Here is a tiny trained network, its code and every weight. The questions are about switching its units off for an input and a target symbol, where a switched-off unit gives its printed mean instead of its output.

import numpy as np


def w(rows, s, z=0):
    codes = np.array(rows[::2]) - 128.0
    scale = np.full(codes.shape[1], s)
    scale[-1] = z or s
    return codes * scale


def f(y):
    return y / 2 * (1 + np.tanh(0.7978845608 * (y + 0.044715 * y**3)))


def softmax(a):
    e = np.exp(a - a.max(-1, keepdims=True))
    return e / e.sum(-1, keepdims=True)


def log_softmax(a):
    a = a - a.max(-1, keepdims=True)
    return a - np.log(np.exp(a).sum(-1, keepdims=True))


def net(x, mask):
    ids = ['βδζηθλξπστψω'.index(c) for c in x.split()]
    T = len(ids)
    res = E[ids] + P[:T]
    r = res
    for j in range(3):
        rows = slice(4 * j, 4 * j + 4)
        q, k, v = (r @ M[0][rows].T for M in (Q, K, V))
        z = softmax(np.where(np.tri(T) > 0, q @ k.T / 4**0.5, -1e9)) @ v
        o = O[0][rows]
        res = res + np.where(mask[j], z, o[:, -1]) @ o[:, :-1]
    y = f(res @ A[0][:, :-1].T + A[0][:, -1])
    res = res + np.where(mask[3:7], y, B[0][:, -1]) @ B[0][:, :-1]
    return log_softmax(res[-1] @ U[:, :-1].T + U[:, -1])


Q, K, V, O, A, B = {}, {}, {}, {}, {}, {}
E = w([
[133,54,105],'β',
[74,48,103],'δ',
[140,46,105],'ζ',
[74,82,167],'η',
[135,53,106],'θ',
[7,144,89],'λ',
[182,15,45],'ξ',
[129,238,179],'π',
[97,154,32],'σ',
[17,191,196],'τ',
[221,77,212],'ψ',
[238,188,98],'ω',
],0.013)
P = w([
[201,128,165],'0',
[236,160,153],'1',
[250,160,176],'2',
[246,153,167],'3',
[245,160,167],'4',
[243,170,150],'5',
[233,171,159],'6',
[226,203,159],'7',
[232,196,169],'8',
[219,172,160],'9',
],0.0027)
Q[0] = w([
[9,177,255],'h1',
[33,96,153],'h1',
[221,199,144],'h1',
[102,153,166],'h1',
[193,32,248],'h2',
[82,77,195],'h2',
[202,166,28],'h2',
[108,180,224],'h2',
[158,195,117],'h3',
[210,164,91],'h3',
[103,114,109],'h3',
[116,132,82],'h3',
],0.015)
K[0] = w([
[8,26,194],'h1',
[29,145,121],'h1',
[217,57,170],'h1',
[86,89,158],'h1',
[194,17,216],'h2',
[58,29,210],'h2',
[233,223,2],'h2',
[109,188,233],'h2',
[107,60,123],'h3',
[57,93,157],'h3',
[151,140,152],'h3',
[143,119,175],'h3',
],0.014)
V[0] = w([
[129,135,156],'h1',
[146,79,90],'h1',
[163,67,185],'h1',
[133,123,118],'h1',
[144,178,99],'h2',
[222,118,110],'h2',
[142,254,10],'h2',
[149,219,150],'h2',
[158,187,156],'h3',
[150,117,150],'h3',
[130,105,236],'h3',
[66,127,168],'h3',
],0.0082)
O[0] = w([
[128,144,141,110],'h1',
[152,130,85,139],'h1',
[172,199,108,67],'h1',
[134,125,125,134],'h1',
[139,88,138,90],'h2',
[188,125,103,194],'h2',
[131,11,134,51],'h2',
[152,82,186,6],'h2',
[179,168,123,31],'h3',
[136,130,154,132],'h3',
[136,192,162,119],'h3',
[107,179,92,122],'h3',
],0.012,0.0012)
A[0] = w([
[38,194,25,115],'n1',
[2,152,228,78],'n2',
[42,121,172,2],'n3',
[200,60,220,210],'n4',
],0.0078,0.0049)
B[0] = w([
[121,60,224,225],'n1',
[224,121,162,254],'n2',
[209,106,19,162],'n3',
[37,249,41,212],'n4',
],0.012,0.0047)
U = w([
[117,161,116,121],'β',
[1,139,199,148],'δ',
[133,162,109,161],'ζ',
[98,190,219,89],'η',
[121,161,118,161],'θ',
[148,67,153,169],'λ',
[209,116,45,2],'ξ',
[46,212,151,157],'π',
[31,99,70,161],'σ',
[212,153,146,67],'τ',
[183,212,113,123],'ψ',
[112,188,51,183],'ω',
],0.0086,0.0025)

Each question gives the input, a string of symbols that net reads in full, and the target symbol t.
The units are the heads (4 rows each of Q, K, V and O) and the neurons (one row each of A and B). Each row of codes is followed by its name. A weight is (code - 128) times the scale printed after its matrix; where a second scale follows, it is the last column's (O, A, B and U).
mask holds one flag per unit, heads first, then neurons. A switched-off unit (its flag False) gives its mean, the last column of its rows in O or B, instead of its output. The means were averaged over made-up inputs and are rounded, as every weight is.
A unit's drop is (log p(t) with every unit on - log p(t) with that unit switched off) / (log p(t) with every unit on - log p(t) with every unit switched off).
The circuit of an input: a set's keep is (log p(t) with only the set's units on - log p(t) with every unit switched off) / (log p(t) with every unit on - log p(t) with every unit switched off). Starting from all 7 units, units are removed one at a time, each time the one whose removal leaves the highest keep (on an exact tie, the one counted first), for as long as the keep stays at least 0.8.
circuit, biggest first: the units of the circuit, biggest drop first
most important unit: the unit with the biggest drop
top k neurons: the k neurons with the biggest drops, biggest first
heads that matter: for each layer, one digit per head in row order, 1 if its drop is at least 0.15 and else 0, layers parted by /
drop of u: that unit's drop, to one decimal
input β ζ ξ σ η θ β δ ω λ, target λ: most important unit : n2
input λ σ δ δ δ, target δ: circuit, biggest first : [h2; n1; n3]
input ξ π β π, target π: circuit, biggest first : [n4; h2]
input ξ λ τ σ θ θ λ ξ ω, target ω: circuit, biggest first : [n4; h2]
input η θ ζ π ξ τ, target τ: circuit, biggest first : [n2; h2; n3]
input σ ω λ σ σ θ, target σ: top 2 neurons : [n2; n4]
input λ ψ β δ σ θ ζ ζ σ, target σ: circuit, biggest first : [h2; n2]
input η η τ δ ω ω ω ξ, target ω: top 2 neurons : [n4; n1]
input σ σ η σ λ θ, target σ: circuit, biggest first : [n2; h1; h3]
input ψ β λ τ, target τ: circuit, biggest first : [n2; n3; h2]
input δ ξ π ξ η π π η, target η: heads that matter : 010
input ζ λ δ, target δ: drop of n2 : 0.1
input η β δ η σ β ξ τ ψ, target ψ: drop of h3 : 0.0
input η ζ η, target η: drop of n2 : 0.1
